Below is a small trained network, with its code and all its weights. Each question gives an input and a class and asks what happens when units are switched off, that is, made to give their printed mean instead of their output.

import numpy as np


def w(rows, s, z=0):
    codes = np.array(rows[::2]) - 128.0
    scale = np.full(codes.shape[1], s)
    scale[-1] = z or s
    return codes * scale


def norm(h):
    return h / np.sqrt((h * h).mean(-1, keepdims=True) + 1e-5)


def f(y):
    return np.maximum(y, 0)


def log_softmax(a):
    a = a - a.max(-1, keepdims=True)
    return a - np.log(np.exp(a).sum(-1, keepdims=True))


def net(x, mask):
    res = np.array(x, float).reshape(1, 5) / 4 @ E
    u = 0
    for l in range(2):
        y = f(norm(res) @ A[l][:, :-1].T + A[l][:, -1])
        res = res + np.where(mask[u : u + 11], y, B[l][:, -1]) @ B[l][:, :-1]
        u += 11
    return log_softmax(norm(res)[-1] @ U[:, :-1].T + U[:, -1])


A, B = {}, {}
E = w([
[129,129,126,130,127,127,125,133],'x0',
[119,200,243,196,222,105,169,162],'x1',
[130,114,190,5,146,140,77,174],'x2',
[155,3,237,189,66,111,85,118],'x3',
[127,119,129,125,132,131,137,125],'x4',
],0.0033)
A[0] = w([
[132,151,45,86,161,117,117,125,4],'L0N1',
[90,143,28,52,105,123,147,111,122],'L0N2',
[154,108,152,54,109,169,77,166,71],'L0N3',
[135,114,33,63,76,212,82,88,31],'L0N4',
[155,126,174,35,178,164,123,186,44],'L0N5',
[156,153,23,240,111,127,210,105,52],'L0N6',
[120,142,140,27,143,120,118,200,22],'L0N7',
[155,149,102,196,99,125,118,96,47],'L0N8',
[104,185,110,126,248,76,166,159,106],'L0N9',
[159,141,139,3,149,177,100,198,49],'L0N10',
[103,197,169,148,194,134,145,171,67],'L0N11',
],0.0046,0.0024)
B[0] = w([
[125,129,164,101,119,202,196,138,173],'L0N1',
[185,145,152,139,86,179,129,150,235],'L0N2',
[102,103,107,180,133,109,98,54,206],'L0N3',
[198,90,79,163,172,45,183,188,230],'L0N4',
[64,145,124,153,128,78,82,69,207],'L0N5',
[20,126,153,64,167,90,35,1,252],'L0N6',
[100,142,118,162,166,125,101,30,192],'L0N7',
[110,102,127,101,176,120,110,93,171],'L0N8',
[199,153,158,163,92,160,133,149,240],'L0N9',
[49,140,105,152,110,112,127,44,225],'L0N10',
[128,71,117,93,143,110,170,183,216],'L0N11',
],0.0052,0.0034)
A[1] = w([
[100,192,60,145,178,92,138,79,161],'L1N1',
[186,54,229,193,91,150,89,120,89],'L1N2',
[137,140,219,108,185,116,172,238,31],'L1N3',
[193,165,101,104,116,182,195,226,63],'L1N4',
[75,149,132,61,119,88,21,147,101],'L1N5',
[78,76,41,64,68,152,114,103,81],'L1N6',
[187,59,126,154,49,144,83,124,89],'L1N7',
[255,58,51,81,76,108,130,191,1],'L1N8',
[104,165,187,208,196,104,161,117,135],'L1N9',
[171,149,75,99,122,164,155,109,165],'L1N10',
[117,198,92,91,145,211,185,169,33],'L1N11',
],0.0048,0.0015)
B[1] = w([
[112,61,193,123,86,145,84,156,242],'L1N1',
[104,216,104,59,116,210,134,143,254],'L1N2',
[176,86,2,209,131,81,150,140,191],'L1N3',
[31,136,167,94,147,123,46,23,157],'L1N4',
[100,115,133,177,143,123,169,84,180],'L1N5',
[102,174,165,153,191,64,143,137,210],'L1N6',
[158,218,169,87,143,201,158,181,207],'L1N7',
[143,107,94,209,179,58,182,174,185],'L1N8',
[162,92,54,75,101,100,121,138,247],'L1N9',
[173,146,202,140,132,160,101,209,172],'L1N10',
[148,70,186,129,36,205,135,126,169],'L1N11',
],0.0053,0.0043)
U = w([
[49,118,128,115,152,93,89,42,222],'0',
[174,103,67,156,156,64,161,174,163],'1',
[150,160,156,104,98,252,139,164,2],'2',
],0.014,0.0014)

Each question gives the input, the list of numbers given to net, and the class t.
The units are the neurons (one row each of A and B). Each row of codes is followed by its name. A weight is (code - 128) times the scale printed after its matrix; where a second scale follows, it is the last column's (A, B and U).
mask holds one flag per neuron, layer by layer. A switched-off neuron (its flag False) gives its mean, the last column of its row in B, instead of its output. The means were averaged over made-up inputs and are rounded, as every weight is.
A unit's drop is (log p(t) with every unit on - log p(t) with that unit switched off) / (log p(t) with every unit on - log p(t) with every unit switched off).
The circuit of an input: a set's keep is (log p(t) with only the set's units on - log p(t) with every unit switched off) / (log p(t) with every unit on - log p(t) with every unit switched off). Starting from the 12 units with the biggest drops (on a tie, the unit counted first), units are removed one at a time, each time the one whose removal leaves the highest keep (on an exact tie, the one counted first), for as long as the keep stays at least 0.8.
circuit, biggest first: the units of the circuit, biggest drop first
most important unit: the unit with the biggest drop
k most important neurons: the k neurons with the biggest drops, biggest first
k most important neurons of layer l: the k neurons of layer l with the biggest drops, biggest first
drop of u: that unit's drop, to one decimal
input [0,-8,2,-7,6], class 1: 3 most important neurons : L0N4; L1N8; L1N2
input [0,-7,1,-1,5], class 1: most important unit : L0N4
input [-7,-6,5,-3,-4], class 1: 3 most important neurons of layer 0 : L0N4; L0N6; L0N2
input [3,-5,4,5,-6], class 1: circuit, biggest first : L0N6; L1N8
input [6,-8,2,8,8], class 1: circuit, biggest first : L1N8; L0N6
input [5,-5,-5,6,-8], class 2: 4 most important neurons of layer 0 : L0N10; L0N5; L0N3; L0N7
input [1,8,7,0,1], class 1: 2 most important neurons of layer 0 : L0N6; L0N11
input [2,-8,5,-3,8], class 1: 2 most important neurons : L0N4; L0N6
input [-3,4,0,5,0], class 2: 2 most important neurons : L1N2; L0N4
input [7,-5,0,-6,1], class 2: 2 most important neurons of layer 0 : L0N1; L0N2
input [-1,-6,3,-5,-2], class 1: 2 most important neurons : L0N4; L1N8
input [6,-8,-1,4,4], class 1: 2 most important neurons : L1N8; L0N4
input [-5,5,-3,7,4], class 2: 2 most important neurons : L1N2; L0N4
input [-5,8,-1,-3,4], class 1: most important unit : L1N3
input [7,0,3,-6,-8], class 2: drop of L1N10 : 0.0
input [-5,-1,4,7,-3], class 2: drop of L0N6 : 0.3
input [2,-6,-1,1,0], class 1: drop of L0N4 : 0.1
